Here is a tiny trained network, its code and every weight. The questions are about switching its units off for an input and a target symbol, where a switched-off unit gives its printed mean instead of its output.

import numpy as np


def w(rows, s, z=0):
    codes = np.array(rows[::2]) - 128.0
    scale = np.full(codes.shape[1], s)
    scale[-1] = z or s
    return codes * scale


def f(y):
    return y / 2 * (1 + np.tanh(0.7978845608 * (y + 0.044715 * y**3)))


def softmax(a):
    e = np.exp(a - a.max(-1, keepdims=True))
    return e / e.sum(-1, keepdims=True)


def log_softmax(a):
    a = a - a.max(-1, keepdims=True)
    return a - np.log(np.exp(a).sum(-1, keepdims=True))


def net(x, mask):
    ids = ['αβγεζηθλμξπστφψω'.index(c) for c in x.split()]
    T = len(ids)
    res = E[ids] + P[:T]
    u = 0
    for l in range(2):
        r = res
        for j in range(2):
            rows = slice(2 * j, 2 * j + 2)
            q, k, v = (r @ M[l][rows].T for M in (Q, K, V))
            z = softmax(np.where(np.tri(T) > 0, q @ k.T / 2**0.5, -1e9)) @ v
            o = O[l][rows]
            res = res + np.where(mask[u + j], z, o[:, -1]) @ o[:, :-1]
        u += 2
        y = f(res @ A[l][:, :-1].T + A[l][:, -1])
        res = res + np.where(mask[u : u + 4], y, B[l][:, -1]) @ B[l][:, :-1]
        u += 4
    return log_softmax(res[-1] @ U[:, :-1].T + U[:, -1])


Q, K, V, O, A, B = {}, {}, {}, {}, {}, {}
E = w([
[153,126,135,49,1,99,119,57,185,127],'α',
[136,246,167,93,116,128,120,83,181,38],'β',
[203,71,163,66,161,157,134,147,206,135],'γ',
[196,51,93,120,104,150,105,187,205,150],'ε',
[206,1,146,153,126,81,173,63,160,106],'ζ',
[178,197,168,169,168,199,160,169,162,104],'η',
[113,167,58,62,47,152,114,171,136,133],'θ',
[151,173,83,172,135,123,43,179,175,42],'λ',
[151,183,121,134,54,115,214,92,131,72],'μ',
[193,135,215,154,125,135,90,67,202,121],'ξ',
[172,93,115,149,9,170,210,129,86,192],'π',
[129,86,218,197,197,64,110,227,76,87],'σ',
[152,233,148,123,77,168,90,154,188,106],'τ',
[87,125,192,33,168,77,193,195,58,76],'φ',
[75,84,152,147,47,32,97,174,14,148],'ψ',
[153,91,92,73,141,70,85,87,184,40],'ω',
],0.0077)
P = w([
[116,112,147,110,116,224,121,107,114,62],'0',
[126,105,128,136,55,125,158,180,193,80],'1',
[190,144,93,127,108,110,151,147,137,120],'2',
[222,108,194,104,81,189,90,99,58,1],'3',
[99,128,164,132,65,84,155,186,206,106],'4',
[202,175,95,112,145,77,146,155,122,163],'5',
[226,131,211,81,90,161,73,108,50,24],'6',
[79,140,194,132,64,58,144,195,199,114],'7',
[209,202,107,96,180,36,142,154,108,209],'8',
[213,154,220,74,106,131,57,118,42,50],'9',
[60,151,219,127,63,39,135,213,202,121],'10',
],0.0082)
Q[0] = w([
[110,142,106,136,130,121,176,140,152,123],'0.h0',
[105,148,103,146,135,114,176,140,155,130],'0.h0',
[4,108,97,166,168,161,138,91,151,180],'0.h1',
[52,109,227,124,62,61,154,214,221,105],'0.h1',
],0.013)
K[0] = w([
[108,133,104,144,129,107,160,136,166,146],'0.h0',
[91,133,104,146,136,94,168,148,161,146],'0.h0',
[47,39,156,160,65,246,137,130,140,10],'0.h1',
[83,105,213,100,139,69,112,199,54,121],'0.h1',
],0.012)
V[0] = w([
[148,113,145,124,142,161,75,91,54,119],'0.h0',
[177,122,178,122,85,85,96,167,92,96],'0.h0',
[161,111,149,178,89,144,24,125,207,151],'0.h1',
[104,141,149,255,145,137,125,200,41,132],'0.h1',
],0.01)
O[0] = w([
[126,119,143,105,137,163,135,106,54,108,127],'0.h0',
[140,152,140,104,132,100,182,152,99,93,253],'0.h0',
[189,153,152,97,114,72,50,122,158,182,107],'0.h1',
[132,136,156,252,94,134,117,181,121,119,114],'0.h1',
],0.011,0.0059)
A[0] = w([
[154,151,94,99,123,149,148,184,165,228,210],'0.n0',
[97,119,120,88,153,241,138,69,80,95,4],'0.n1',
[144,138,92,153,120,37,147,103,136,159,253],'0.n2',
[104,146,2,100,145,98,64,196,134,148,162],'0.n3',
],0.0093,0.0014)
B[0] = w([
[183,142,121,111,98,167,153,241,139,170,198],'0.n0',
[150,94,100,227,84,28,118,201,198,53,254],'0.n1',
[142,155,96,156,125,27,163,109,140,160,216],'0.n2',
[55,112,15,100,114,149,2,242,87,83,161],'0.n3',
],0.0072,0.0035)
Q[1] = w([
[5,108,81,154,136,121,111,132,170,187],'1.h0',
[101,142,139,128,125,98,168,183,166,143],'1.h0',
[31,110,180,146,111,106,122,139,194,184],'1.h1',
[172,173,184,123,33,37,180,223,158,42],'1.h1',
],0.011)
K[1] = w([
[137,45,158,129,19,189,82,98,180,38],'1.h0',
[153,133,207,132,135,121,158,129,146,100],'1.h0',
[53,37,255,124,42,119,100,164,112,61],'1.h1',
[94,173,165,109,183,44,160,188,54,161],'1.h1',
],0.0085)
V[1] = w([
[92,97,80,110,116,162,77,172,102,127],'1.h0',
[155,118,123,116,128,193,170,165,183,158],'1.h0',
[149,101,165,137,237,140,116,142,176,116],'1.h1',
[137,11,109,144,139,111,145,121,72,179],'1.h1',
],0.011)
O[1] = w([
[153,187,118,117,149,80,116,180,68,131,19],'1.h0',
[67,124,200,154,162,66,177,130,140,204,162],'1.h0',
[244,116,204,151,153,105,164,100,136,79,24],'1.h1',
[109,57,188,127,44,82,59,169,148,116,3],'1.h1',
],0.011,0.0045)
A[1] = w([
[182,196,148,34,170,154,96,59,86,223,191],'1.n0',
[167,153,216,115,190,115,170,3,149,156,142],'1.n1',
[90,164,54,47,204,189,164,50,90,164,76],'1.n2',
[92,146,100,110,99,128,151,130,162,253,5],'1.n3',
],0.0075,0.0023)
B[1] = w([
[92,122,235,121,191,198,96,178,254,88,235],'1.n0',
[139,23,52,186,171,143,67,140,63,245,212],'1.n1',
[109,130,149,205,113,52,45,52,100,49,255],'1.n2',
[215,138,191,119,39,185,122,84,62,115,209],'1.n3',
],0.0074)
U = w([
[150,76,210,65,75,117,78,77,151,89,53],'α',
[44,122,148,196,181,135,76,102,138,125,63],'β',
[129,123,195,61,159,108,129,174,163,162,158],'γ',
[245,141,81,40,116,132,134,159,123,119,161],'ε',
[169,65,105,100,127,23,123,109,121,177,172],'ζ',
[149,145,96,192,168,193,163,144,67,185,150],'η',
[116,100,105,118,98,219,54,137,50,104,100],'θ',
[128,191,34,153,174,74,115,181,134,156,132],'λ',
[165,168,97,161,108,105,156,20,78,124,134],'μ',
[130,65,132,133,135,208,81,105,141,152,150],'ξ',
[205,132,204,124,83,220,152,113,33,122,108],'π',
[200,131,149,222,112,44,140,187,183,98,48],'σ',
[181,219,165,119,148,203,124,133,131,98,84],'τ',
[51,121,75,79,186,242,239,132,176,101,255],'φ',
[3,98,140,164,71,99,77,169,160,186,143],'ψ',
[88,108,94,57,147,40,88,107,188,107,94],'ω',
],0.006,0.004)

Each question gives the input, a string of symbols that net reads in full, and the target symbol t.
The units are the heads (2 rows each of Q, K, V and O) and the neurons (one row each of A and B). Each row of codes is followed by its name. A weight is (code - 128) times the scale printed after its matrix; where a second scale follows, it is the last column's (O, A, B and U).
mask holds one flag per unit, layer by layer, with each layer's heads first. A switched-off unit (its flag False) gives its mean, the last column of its rows in O or B, instead of its output. The means were averaged over made-up inputs and are rounded, as every weight is.
A unit's drop is (log p(t) with every unit on - log p(t) with that unit switched off) / (log p(t) with every unit on - log p(t) with every unit switched off).
The circuit of an input: a set's keep is (log p(t) with only the set's units on - log p(t) with every unit switched off) / (log p(t) with every unit on - log p(t) with every unit switched off). Starting from all 12 units, units are removed one at a time, each time the one whose removal leaves the highest keep (on an exact tie, the one counted first), for as long as the keep stays at least 0.8.
circuit, biggest first: the units of the circuit, biggest drop first
most important unit: the unit with the biggest drop
k most important neurons: the k neurons with the biggest drops, biggest first
top k neurons in layer l: the k neurons of layer l with the biggest drops, biggest first
heads that matter: for each layer, one digit per head in row order, 1 if its drop is at least 0.15 and else 0, layers parted by /
input μ π μ η ζ ε θ, target γ: heads that matter	01 / 10
input μ φ β θ η λ α μ ζ λ μ, target φ: heads that matter	01 / 00
input θ ξ α ξ φ θ μ α η μ, target η: most important unit	1.n1
input μ γ η α μ ξ ξ η μ ε λ, target λ: heads that matter	11 / 01
input τ τ μ μ λ τ α α, target α: circuit, biggest first	0.h1, 1.n3, 1.n0, 0.n1
input λ μ φ ε, target σ: heads that matter	11 / 01
input α ε φ γ, target σ: circuit, biggest first	0.n1, 0.h1, 0.h0
input ψ π τ σ μ φ γ σ ζ μ, target α: circuit, biggest first	1.h1, 0.h1, 0.n2
input ε μ φ μ, target σ: heads that matter	01 / 01
input μ μ μ β ε τ ε, target β: heads that matter	01 / 01
input τ φ γ π ξ ξ ψ φ φ μ φ, target φ: circuit, biggest first	0.h1, 1.n2
input λ μ ψ γ, target θ: circuit, biggest first	1.h1, 1.h0
input φ γ ψ μ σ ψ, target ψ: heads that matter	01 / 01
input η α ξ ψ φ λ τ τ φ φ π, target φ: heads that matter	01 / 00
input μ λ ψ λ β μ ψ ξ θ, target θ: heads that matter	00 / 01
input ε π τ ω ξ σ α γ, target σ: heads that matter	01 / 01
input ξ φ ξ ζ η β μ, target μ: most important unit	1.h1
input μ β μ ε ε, target ε: heads that matter	11 / 00
input ψ λ φ π σ τ τ π, target σ: circuit, biggest first	0.h1, 1.h1
input ε β γ α β φ μ γ β, target β: most important unit	1.n2
input μ τ ψ τ τ θ ε λ ψ ψ, target θ: circuit, biggest first	1.h0, 1.h1, 0.n2
input μ σ π φ μ ω λ μ, target φ: heads that matter	01 / 10
input λ μ ξ, target ξ: top 3 neurons in layer 1	1.n1, 1.n0, 1.n3
input μ α λ π, target τ: top 2 neurons in layer 1	1.n0, 1.n1
input λ ξ ψ τ λ β γ τ φ φ, target σ: circuit, biggest first	0.n1, 0.h1, 1.h1
input ε π τ γ, target β: 2 most important neurons	1.n2, 1.n0
